[ -6.9  12.6 -56.3 -32.6  59.1] → 59.1
[-27.1 -23.4  58.6   1.7   2.6   5.8] → 5.8
[ 12.6  52.1   1.8  18.3 -13.2 -46.8] → -46.8
[ 70.8 -53.2  23.3  -0.3] → -0.3
[-20.9 -37.3 -69.9   7.9] → 7.9
[  7.9  66.2 -70.0  55.3  60.3   7.2] → 7.2
---
-0.094  -0.091  -0.090  -0.187
 0.035   0.185  -0.085   0.050
==> 0.185

   8.507   -57.182  -119.688    40.490    61.100    37.356     1.227
 165.128   -14.421  -181.163  -116.968   129.754    37.356     1.227
==> -14.421

-0.03   0.00   0.12  -0.11
-0.05   0.04   0.09   0.04
==> 0.04

-0.16   0.15  -0.18   0.08
-0.18   0.17   0.11   0.20
==> 0.17

 0.15   0.00   0.04   0.12  -0.01   0.03
 0.07   0.02   0.03  -0.15   0.09   0.07
==> 0.02

 0.593   1.059  -0.660  -0.646   0.118   0.656  -0.315
 1.626   0.753   0.742  -1.578   0.373   0.332   0.140
==> 0.753

 0.18   0.12  -0.14   0.05  -0.22  -0.21
 0.14  -0.22   0.14  -0.18   0.19  -0.05
==> -0.22
---
Input:
[[49  7  7 98  9 99 10]
 [94 97  7  9 95 96 10]]
Output: 10, 94

Input: [-688  181  287   22  205  789]
Output: 789, -688

Input:
[[70 68 30 36]
 [24 87 75 12]
 [34 87 90 18]]
Output: 36, 34

Input:
[[7219 4702 7575 5008 4459 8050 4056]
 [6656 3126 7677 6100 5775 7406 4056]]
Output: 4056, 6656

Input:
[[  -3  222  716  493]
 [ 304  -87   88 -521]
 [ -13   22  197 -741]]
Output: 493, -13

Input:
[[ 44  -3   1  23 -26  18]
 [ 43  -3  12  -9 -26   8]
 [ 21  -3  12  -9 -26  20]]
Output: 18, 21

Input: [177 158 199 176  60]
Output: 60, 177

Input: [ 757  952 -385 -834  495]
Output: 495, 757
---
((-3.8, 13.9, 47.4, -34.2, 6.9, -11.0), (-7.6, 22.9, 4.5, 27.2, -3.8, 11.6), (6.1, -67.0, 46.2, -26.1, 18.3, -39.1)) -> 11.6
((-37.3, -29.2, 31.4, -42.6, 44.0, 3.9), (4.8, -10.8, 29.7, -24.0, 17.1, 37.2), (59.9, 6.8, -44.6, 39.3, -33.5, 40.5)) -> 37.2
((10.9, -32.2, 5.0, 15.6, -34.4, 19.4), (14.7, -23.4, 13.7, -25.1, 0.1, -7.6), (17.8, -15.1, 17.6, -54.1, -55.8, -1.0)) -> -7.6
((13.0, 7.9, 5.9, 6.0, 5.1, -3.0, -0.9), (-39.2, -41.2, -34.2, 53.4, 73.6, 55.2, -34.0), (-4.6, 2.9, -16.4, 9.9, -20.1, -18.0, -6.1)) -> -34.0
((11.2, 46.4, -23.6, 31.8, 3.6, 37.7), (65.8, 46.9, 48.5, 55.7, 56.1, 67.9), (27.8, 49.5, -3.1, 42.8, 28.0, 65.2)) -> 67.9
((-63.1, 49.9, 11.3, -27.6, -38.3, -27.0, -35.1), (-38.1, 28.1, 19.0, -42.1, -24.2, -29.6, -15.4), (68.8, 39.5, -4.7, 38.7, -21.8, 56.3, 34.6)) -> -15.4
((-61.2, 42.6, -26.3, 13.5, -12.5, -60.7), (47.8, 54.3, -7.2, 71.8, -70.4, -38.0), (-45.2, -24.4, -2.0, -51.2, 38.3, 7.1)) -> -38.0
---
18  46  60  50
39  47  50  61
81  48  24  51
-> 47

 52  112  146   41  158  210   95
191  202   48   93   92  186  181
 62  141   38  114   12   94  209
-> 92

6950  8028  7409  7446  1172
7019  7845  7461  7573  2919
6976  6476  7339  7449  3470
-> 7461

55  30  61  22  88
40  29  64  46  75
45  27  59  41  71
-> 64

8669  4534  2595  6642
8669  4534  2753  6642
5662  4534  8857  6642
-> 4534

4938  4266  6569  4433  6420  1387  7018
7980  8082  6133  7094  6081  9547  4248
5901  4775  6144  4372  5014  6497  3989
-> 6081

3662  3160  3160  4939  3666
8683  7272  7272  5948  3461
4670  6347  6347  7138  7927
-> 7272

 16   46   19   19   10   19
 27   -4   30    0   13  -15
 15   39   26  -19   16  -26
-> 0
---
-1.924	0.967	-11.516	-4.938	-9.753	10.300 --> 10.300
0.06	0.00	-0.15	0.15	-0.08	0.01	0.11 --> 0.11
28.53	147.85	76.53	131.04	-156.06	43.86	99.91 --> 99.91
1.00	-0.61	0.56	1.83	-1.39	0.43 --> 0.43
20.09	-2.81	1.41	7.42	-7.07	19.22	-13.96 --> -13.96
0.127	-0.147	-0.173	-0.150	-0.167 --> -0.167
-48.825	107.932	-133.616	-95.978	57.871 --> 57.871
109.724	2.668	33.384	-116.574	3.421	81.617 --> 81.617
---
[[ 0.06  0.18 -0.15 -0.01  0.09  0.07 -0.02]
 [-0.08 -0.14 -0.18 -0.20 -0.20 -0.11 -0.12]
 [-0.01 -0.22 -0.20 -0.15 -0.22 -0.12 -0.19]] -> -0.11

[[ 1.9  1.1  2.1  1.9  1.7 -0.4]
 [-1.7 -1.0 -1.6 -1.7 -1.5  0.6]] -> -1.5

[[-0.285  1.755 -0.383 -0.434]
 [-0.150 -0.082 -0.217 -1.121]] -> -0.217

[[ 0.154 -0.113 -0.026 -0.003 -0.161  0.088]
 [ 0.175 -0.093 -0.026  0.048 -0.123  0.099]] -> -0.123

[[-192.56  170.25 -135.94   39.66  -62.95]
 [-159.57  -11.44 -106.65  -94.59  -63.97]] -> -94.59

[[ -16.6 -143.9   63.4  -62.3]
 [ -26.4    9.2  118.7  -54.6]] -> 118.7
---
[[55.4, 59.3, -4.7, 2.0, 0.0, -55.3], [14.9, 54.0, 18.4, 48.7, 9.5, -48.3]] Out: 48.7
[[-54.8, -43.5, 3.0, -2.8, 67.0, 28.9, -21.6], [3.7, 5.8, 7.9, -2.6, 7.0, -18.0, 5.4], [-10.6, 28.6, -1.0, -4.6, 60.3, -22.9, -17.0]] Out: 7.0
[[28.3, -58.9, -11.4, -22.8, 1.8, 6.8], [-32.4, 29.0, -7.6, -37.6, 56.6, 5.4]] Out: -37.6
[[-6.4, -28.1, -24.7, -19.4], [-14.6, -55.5, -69.0, -51.9]] Out: -55.5
[[-5.5, -4.2, 8.5, -4.0, -67.6, 57.6, -15.6], [4.2, -43.8, 11.4, -13.7, 63.7, 31.0, -19.8]] Out: 63.7
[[-9.3, -3.4, 3.0, 6.4, 6.4], [73.2, -16.3, -32.9, -13.2, -10.4], [-25.5, -6.6, 6.1, 38.5, 6.0]] Out: -32.9
[[-37.6, 1.7, -3.2, -0.3, 23.0], [-18.5, -1.3, -3.9, 12.8, -69.0], [-11.7, 11.1, -8.0, -10.5, -12.3]] Out: -3.9
[[57.9, 40.0, 14.0, 12.9, 4.0], [-19.6, -5.9, -5.4, -28.8, -35.2], [-35.6, 3.1, 20.2, -13.1, 14.9]] Out: -5.4
[[25.5, -72.9, -46.1, 6.3, -50.5], [9.5, 4.0, -15.5, -13.4, 2.7], [-16.8, 13.9, 30.0, 13.9, 12.6]] Out: -15.5
[[67.1, -14.0, 4.2, 19.2, -29.0], [-3.5, 15.8, -20.0, -11.8, -23.1]] Out: -20.0
---
 607  -538   286  -269   738 gives 607, 738

5  6  3  3  4
5  6  5  4  3
3  8  3  2  5
gives 5, 5

1  6  9  4  7  5  6 gives 1, 6

5274  3811  5593  5369  5055
5624  8847  1157  4892  6081
5173  3891  6011  5333  4985
gives 5274, 4985

215  621  648  560  667  705  941 gives 215, 941

-713   227   465   796 gives -713, 796

242  153  240  419  120  550
476  398  385  217  431  658
763  572  758  111  626  749
gives 242, 749

38  66  23  69
87  47  80  27
gives 38, 27
---
[[ 16.4  22.3 -21.7  -0.5]
 [  6.2 -10.3 -18.4 -11.5]
 [ -0.7   9.7 -58.8 -22.4]] -10.3

[[ 17.4  43.3  40.3 -19.3 -12.2]
 [ 52.8 -27.3 -24.3   9.4  43.6]
 [ -4.5   5.5  14.6  36.3   9.5]] -24.3

[[  9.9  20.5 -34.1  69.3  -9.7  10.2]
 [ 10.4  -7.1  42.5  41.3  33.1 -21.8]
 [-37.2 -11.4  25.0 -27.6 -18.5 -36.5]] 41.3

[[-31.5 -39.4  60.4  27.5 -73.7 -68.0 -20.1]
 [-33.5 -43.8  69.6  34.3 -69.8 -61.7 -24.5]
 [-36.8 -46.8  71.5  36.6 -68.1 -60.4 -28.2]] -69.8

[[  7.4 -18.8 -59.7  -0.5]
 [  6.0   8.6  50.4  -3.8]
 [ -0.7  -1.5  -3.2  11.0]] 8.6

[[-21.9  35.4 -12.8  14.9  -0.1  46.6]
 [ 12.2  19.6  11.1   2.4  53.8  15.1]
 [  3.5 -34.0  -1.8  -3.5 -53.1 -33.0]] 2.4
